Here is a tiny trained network, its code and every weight. The questions are about switching its units off for an input and a class, where a switched-off unit gives its printed mean instead of its output.

import numpy as np


def w(rows, s, z=0):
    codes = np.array(rows[::2]) - 128.0
    scale = np.full(codes.shape[1], s)
    scale[-1] = z or s
    return codes * scale


def f(y):
    return np.maximum(y, 0)


def log_softmax(a):
    a = a - a.max(-1, keepdims=True)
    return a - np.log(np.exp(a).sum(-1, keepdims=True))


def net(x, mask):
    res = np.array(x, float).reshape(1, 8) / 4 @ E
    y = f(res @ A[0][:, :-1].T + A[0][:, -1])
    res = res + np.where(mask, y, B[0][:, -1]) @ B[0][:, :-1]
    return log_softmax(res[-1] @ U[:, :-1].T + U[:, -1])


A, B = {}, {}
E = w([
[126,124,132,128,132,125,126,134],'x0',
[110,102,25,111,120,88,131,158],'x1',
[115,95,152,134,70,161,190,199],'x2',
[125,125,134,124,128,123,125,131],'x3',
[228,116,114,157,169,186,123,148],'x4',
[106,103,137,188,124,127,88,165],'x5',
[135,127,132,124,130,124,127,136],'x6',
[135,248,131,144,136,99,143,188],'x7',
],0.012)
A[0] = w([
[144,148,112,30,148,138,182,108,241],'neuron 0',
[146,121,172,173,61,165,174,136,109],'neuron 1',
[213,123,99,147,167,183,126,155,169],'neuron 2',
[133,81,145,125,68,146,219,189,35],'neuron 3',
[121,156,250,157,151,183,154,89,65],'neuron 4',
[119,194,88,163,151,120,139,160,90],'neuron 5',
[127,126,67,124,129,117,130,149,35],'neuron 6',
[122,61,131,59,155,162,102,126,160],'neuron 7',
[122,86,119,132,97,142,117,94,100],'neuron 8',
[138,98,21,91,131,95,150,175,127],'neuron 9',
[106,71,135,126,136,153,131,88,47],'neuron 10',
[150,121,133,126,174,77,71,87,152],'neuron 11',
[99,111,118,187,138,128,109,151,253],'neuron 12',
[126,79,111,121,143,135,113,112,37],'neuron 13',
[141,93,66,111,68,118,144,166,110],'neuron 14',
],0.011,0.0055)
B[0] = w([
[86,113,198,203,125,216,156,108,236],'neuron 0',
[133,79,104,121,135,107,154,99,206],'neuron 1',
[1,128,105,113,31,94,113,119,254],'neuron 2',
[180,119,70,180,106,22,163,79,217],'neuron 3',
[152,77,69,59,181,127,77,142,240],'neuron 4',
[158,176,107,119,174,163,150,167,206],'neuron 5',
[191,61,134,90,127,101,74,131,157],'neuron 6',
[126,156,156,141,125,103,177,194,201],'neuron 7',
[148,203,119,98,112,176,161,198,167],'neuron 8',
[131,101,148,87,157,157,84,102,230],'neuron 9',
[159,219,80,120,101,135,154,196,169],'neuron 10',
[147,109,73,197,108,83,155,98,201],'neuron 11',
[71,82,205,159,153,179,120,117,211],'neuron 12',
[170,160,88,109,156,120,147,184,154],'neuron 13',
[162,80,147,122,146,133,123,130,200],'neuron 14',
],0.0091,0.0099)
U = w([
[115,129,130,161,162,149,151,119,253],'0',
[211,141,68,209,141,34,149,37,36],'1',
[183,227,106,96,145,156,163,254,63],'2',
[198,87,136,2,162,155,48,95,65],'3',
[116,146,165,138,110,143,119,125,226],'4',
[31,167,139,88,42,109,110,110,101],'5',
[128,141,159,148,128,155,124,122,179],'6',
[105,114,204,216,153,217,144,125,56],'7',
],0.0091,0.0065)

Each question gives the input, the list of numbers given to net, and the class t.
The units are the neurons (one row each of A and B). Each row of codes is followed by its name. A weight is (code - 128) times the scale printed after its matrix; where a second scale follows, it is the last column's (A, B and U).
mask holds one flag per neuron, in row order. A switched-off neuron (its flag False) gives its mean, the last column of its row in B, instead of its output. The means were averaged over made-up inputs and are rounded, as every weight is.
A unit's drop is (log p(t) with every unit on - log p(t) with that unit switched off) / (log p(t) with every unit on - log p(t) with every unit switched off).
The circuit of an input: a set's keep is (log p(t) with only the set's units on - log p(t) with every unit switched off) / (log p(t) with every unit on - log p(t) with every unit switched off). Starting from the 12 units with the biggest drops (on a tie, the unit counted first), units are removed one at a time, each time the one whose removal leaves the highest keep (on an exact tie, the one counted first), for as long as the keep stays at least 0.8.
circuit, biggest first: the units of the circuit, biggest drop first
unit that matters most: the unit with the biggest drop
top k neurons: the k neurons with the biggest drops, biggest first
drop when u is switched off: that unit's drop, to one decimal
input [3,-5,2,4,-5,0,-3,-5], class 2: circuit, biggest first -> (neuron 10; neuron 2; neuron 8; neuron 0)
input [2,-7,5,5,6,7,8,-2], class 4: unit that matters most -> neuron 2
input [6,8,-7,-6,3,2,-8,-3], class 3: top 4 neurons -> (neuron 9; neuron 3; neuron 6; neuron 0)
input [3,7,4,1,-1,-2,6,-7], class 2: top 3 neurons -> (neuron 7; neuron 8; neuron 10)
input [-1,-6,-6,-2,0,2,-1,-8], class 2: circuit, biggest first -> (neuron 10; neuron 8; neuron 7)
input [3,6,-4,3,6,2,-5,4], class 3: top 2 neurons -> (neuron 9; neuron 6)
input [6,-8,-6,2,-5,-5,-7,-2], class 3: top 3 neurons -> (neuron 4; neuron 3; neuron 2)
input [8,7,4,-5,-7,4,-5,-1], class 0: top 2 neurons -> (neuron 2; neuron 4)
input [4,8,-3,7,-3,-1,5,6], class 3: circuit, biggest first -> (neuron 9; neuron 6)
input [-5,4,-1,4,-1,7,-5,5], class 7: top 2 neurons -> (neuron 12; neuron 4)
input [-5,4,2,0,-6,-3,8,3], class 4: top 3 neurons -> (neuron 2; neuron 4; neuron 0)
input [-2,3,2,-5,7,7,-5,-2], class 5: top 3 neurons -> (neuron 2; neuron 0; neuron 5)
input [-3,6,-1,-8,8,-7,6,4], class 5: top 2 neurons -> (neuron 2; neuron 4)
input [-4,-1,3,-2,8,3,-8,6], class 4: circuit, biggest first -> (neuron 2)
input [6,6,6,1,4,-5,-7,3], class 4: top 2 neurons -> (neuron 0; neuron 4)
input [5,-6,-3,-3,4,-2,5,2], class 3: top 3 neurons -> (neuron 4; neuron 3; neuron 7)
input [-1,2,-8,7,-7,2,-6,-7], class 1: top 4 neurons -> (neuron 11; neuron 2; neuron 0; neuron 5)
input [-4,-6,4,1,-3,5,2,-3], class 3: top 2 neurons -> (neuron 4; neuron 0)
input [-3,8,6,3,-2,3,1,6], class 3: top 3 neurons -> (neuron 9; neuron 6; neuron 14)
input [4,5,-4,0,0,7,-1,2], class 7: unit that matters most -> neuron 12
input [7,-2,-7,-3,-4,7,-6,8], class 2: top 2 neurons -> (neuron 5; neuron 0)
input [-2,2,-4,-5,8,-5,-4,4], class 5: drop when neuron 2 is switched off -> 0.9
input [-5,7,-3,1,-2,3,4,-2], class 3: drop when neuron 0 is switched off -> 0.1
input [-6,3,-1,6,8,-7,3,-8], class 2: drop when neuron 8 is switched off -> 0.2
input [-6,-3,-8,-8,5,4,4,-7], class 1: drop when neuron 0 is switched off -> 0.4
